Small tables with named rows and columns. After each table, cells are looked up by row and column.

Table gul
	vodub	tugekit	rumav	kuro	lut
mef	4246	5401	6587	7412	5908
ditasog	5579	2666	4400	5823	4492
pedufel	5356	3035	4282	5647	4619
lutik	1495	5987	4003	4853	2891
nir	4136	4137	4865	3924	7627

What is the vodub of lutik in gul?
1495
What is the lut of lutik in gul?
2891
What is the vodub of ditasog in gul?
5579
What is the lut of nir in gul?
7627
What is the tugekit of lutik in gul?
5987
What is the kuro of ditasog in gul?
5823
What is the kuro of nir in gul?
3924
What is the lut of mef in gul?
5908
What is the tugekit of ditasog in gul?
2666
What is the tugekit of pedufel in gul?
3035
What is the rumav of nir in gul?
4865
What is the rumav of mef in gul?
6587
What is the lut of pedufel in gul?
4619
What is the vodub of pedufel in gul?
5356
What is the vodub of nir in gul?
4136
What is the rumav of ditasog in gul?
4400

Table fupa
columns: tolu, nam, gukabe, gafeke
nepatev: [77, 157, 125, 58]
did: [163, 3, 154, 157]
tuv: [178, 154, 221, 66]
fogu: [100, 75, 73, 80]
zedid: [89, 197, 84, 43]

What is the tolu of zedid in fupa?
89
What is the gukabe of fogu in fupa?
73
What is the nam of nepatev in fupa?
157
What is the tolu of did in fupa?
163
What is the nam of tuv in fupa?
154
What is the gukabe of nepatev in fupa?
125
What is the tolu of nepatev in fupa?
77
What is the tolu of tuv in fupa?
178
What is the nam of fogu in fupa?
75
What is the tolu of fogu in fupa?
100
What is the gukabe of tuv in fupa?
221
What is the gafeke of did in fupa?
157
What is the gukabe of zedid in fupa?
84

kas.tsv
	mafadod	bivak	tapufu	bef	rutile	rup
zunutav	162	182	148	71	92	68
tob	54	140	47	75	62	64
til	15	153	62	93	100	104
vegip	29	179	129	133	114	108
zosem	99	233	205	63	114	106
gokitas	79	215	164	146	71	75
gug	79	140	61	23	113	85
palef	21	186	80	153	55	73
mefe	141	153	63	17	60	57
sumesi	36	151	74	144	78	74
sekifeg	134	165	116	10	118	95

rutile of tob is 62
rutile of mefe is 60
rutile of til is 100
bivak of sumesi is 151
bef of tob is 75
tapufu of gokitas is 164
rup of gokitas is 75
mafadod of til is 15
bef of mefe is 17
rup of zosem is 106
rup of palef is 73

kifupo
         mimu  pum  suk  zil  masiv  sadepe  zul  tuguzim
liluv     283  322  253  386    357     402  365      525
satabav   312  363  503  397    348     341  358      481
lukirav   505  333  520  338    361     343  389      273
keked     390  297  311  445    941     308  476      236
gup       248  537  284  338    217     484  283      423
tov       348  303  227  404    765     367  429      320
sonib     503  401  538  359    421     340  396      209

What is the mimu of keked in kifupo?
390
What is the zul of lukirav in kifupo?
389
What is the sadepe of tov in kifupo?
367
What is the zil of satabav in kifupo?
397
What is the mimu of lukirav in kifupo?
505
What is the tuguzim of keked in kifupo?
236

fug.csv
,foses,gimed,damuzu,mar,bikamok,nodovor,bis,fim
zinor,-1.933,-3.361,-5.174,3.132,9.226,-2.564,3.040,6.606
metugar,-1.688,-1.114,-7.734,-5.811,4.269,2.050,-3.109,2.240
buz,7.907,-3.443,1.473,1.219,-3.528,3.343,-3.614,-7.609
deg,7.945,-1.812,-0.461,3.114,5.895,-3.389,7.190,1.936
zuz,-1.126,-3.583,3.626,-3.184,-4.210,3.936,7.090,-6.944
tagoram,-0.211,3.835,-2.684,4.050,2.090,-2.701,8.412,6.317

mar of zuz: -3.184
damuzu of zuz: 3.626
bikamok of buz: -3.528
mar of zinor: 3.132
mar of deg: 3.114
gimed of buz: -3.443
foses of zuz: -1.126
bikamok of deg: 5.895
fim of tagoram: 6.317
Which row has the largest mar? tagoram

